Below are the code and all the weights of a small trained network. Each question names an input and a class and asks about switching units off, where a switched-off unit gives its printed mean instead of its output.

import numpy as np


def w(rows, s, z=0):
    codes = np.array(rows[::2]) - 128.0
    scale = np.full(codes.shape[1], s)
    scale[-1] = z or s
    return codes * scale


def f(y):
    return np.maximum(y, 0)


def log_softmax(a):
    a = a - a.max(-1, keepdims=True)
    return a - np.log(np.exp(a).sum(-1, keepdims=True))


def net(x, mask):
    res = np.array(x, float).reshape(1, 5) / 4 @ E
    y = f(res @ A[0][:, :-1].T + A[0][:, -1])
    res = res + np.where(mask, y, B[0][:, -1]) @ B[0][:, :-1]
    return log_softmax(res[-1] @ U[:, :-1].T + U[:, -1])


A, B = {}, {}
E = w([
[91,117,173,68,151,134,69,135,5,188,32,176],'x0',
[168,118,175,115,149,97,127,139,131,103,130,116],'x1',
[125,177,86,156,174,47,25,86,173,140,185,216],'x2',
[80,142,70,139,114,150,131,91,106,157,137,122],'x3',
[40,149,126,65,120,166,79,49,207,14,79,105],'x4',
],0.012)
A[0] = w([
[131,153,125,139,142,96,64,110,98,133,130,160,94],'n0',
[182,111,141,141,147,112,125,139,32,229,94,175,153],'n1',
[190,130,97,254,97,95,219,186,147,161,246,99,253],'n2',
[136,201,117,209,173,50,40,85,148,123,135,218,131],'n3',
[64,144,157,7,129,159,38,104,101,80,37,146,50],'n4',
[122,166,94,157,201,64,19,122,175,151,169,194,139],'n5',
[102,153,135,86,132,109,88,82,156,106,128,170,90],'n6',
[120,155,99,157,88,153,131,82,227,7,134,75,167],'n7',
],0.0084,0.0058)
B[0] = w([
[185,131,138,138,101,98,71,118,88,214,169,141,165],'n0',
[98,200,194,77,153,165,192,226,12,209,173,171,221],'n1',
[154,112,86,240,59,72,42,135,98,88,38,62,252],'n2',
[184,188,100,97,118,48,61,100,154,146,200,221,223],'n3',
[150,111,52,196,50,87,71,131,116,130,35,53,227],'n4',
[62,74,119,144,160,56,57,141,214,175,153,193,224],'n5',
[115,128,123,175,116,94,76,129,141,166,200,116,171],'n6',
[92,153,173,86,185,156,173,69,255,23,185,113,241],'n7',
],0.009,0.019)
U = w([
[131,102,111,180,94,149,119,145,87,118,29,19,252],'0',
[152,127,92,185,99,50,34,112,132,166,115,148,92],'1',
[109,116,168,95,144,194,246,185,46,193,106,162,162],'2',
[150,190,131,79,149,120,113,164,78,192,206,255,52],'3',
[149,176,156,80,156,239,236,74,192,97,142,72,126],'4',
[93,147,138,94,214,105,115,78,192,119,230,182,9],'5',
],0.0091,0.0037)

Each question gives the input, the list of numbers given to net, and the class t.
The units are the neurons (one row each of A and B). Each row of codes is followed by its name. A weight is (code - 128) times the scale printed after its matrix; where a second scale follows, it is the last column's (A, B and U).
mask holds one flag per neuron, in row order. A switched-off neuron (its flag False) gives its mean, the last column of its row in B, instead of its output. The means were averaged over made-up inputs and are rounded, as every weight is.
A unit's drop is (log p(t) with every unit on - log p(t) with that unit switched off) / (log p(t) with every unit on - log p(t) with every unit switched off).
The circuit of an input: a set's keep is (log p(t) with only the set's units on - log p(t) with every unit switched off) / (log p(t) with every unit on - log p(t) with every unit switched off). Starting from all 8 units, units are removed one at a time, each time the one whose removal leaves the highest keep (on an exact tie, the one counted first), for as long as the keep stays at least 0.8.
units of the circuit, in order: the units of the circuit, biggest drop first
most important unit: the unit with the biggest drop
top k neurons: the k neurons with the biggest drops, biggest first
drop when u is switched off: that unit's drop, to one decimal
input [-1,-5,-8,-8,5], class 4: most important unit : n2
input [3,-4,-2,-2,-6], class 2: units of the circuit, in order : (n1, n3)
input [-4,8,-1,-2,0], class 0: top 3 neurons : (n2, n3, n5)
input [-1,0,0,-3,0], class 0: top 3 neurons : (n3, n5, n7)
input [-5,-6,6,-8,1], class 5: top 2 neurons : (n7, n4)
input [0,5,-5,1,2], class 4: top 2 neurons : (n2, n4)
input [-6,1,0,-4,1], class 4: units of the circuit, in order : (n7, n5)
input [-8,1,0,-1,-7], class 0: units of the circuit, in order : (n3, n2)
input [5,-8,4,5,-1], class 3: top 2 neurons : (n2, n1)
input [2,-6,-1,-6,6], class 0: top 3 neurons : (n4, n3, n5)
input [0,-1,5,-6,6], class 5: top 2 neurons : (n2, n7)
input [1,0,0,3,-1], class 2: units of the circuit, in order : (n3, n2, n5)
input [2,1,2,-3,-8], class 3: top 2 neurons : (n1, n4)
input [1,1,-8,-7,0], class 2: most important unit : n2
input [6,-2,3,-3,0], class 3: top 2 neurons : (n2, n1)
input [0,7,2,4,7], class 5: top 2 neurons : (n7, n2)
input [-3,6,1,0,8], class 5: top 2 neurons : (n7, n6)
input [8,4,-7,8,-2], class 2: drop when n1 is switched off : 0.4
input [2,7,-7,2,-7], class 2: drop when n1 is switched off : 1.5
input [-2,-1,5,8,8], class 5: units of the circuit, in order : (n7)
input [-1,-2,-7,3,4], class 4: drop when n2 is switched off : 0.3
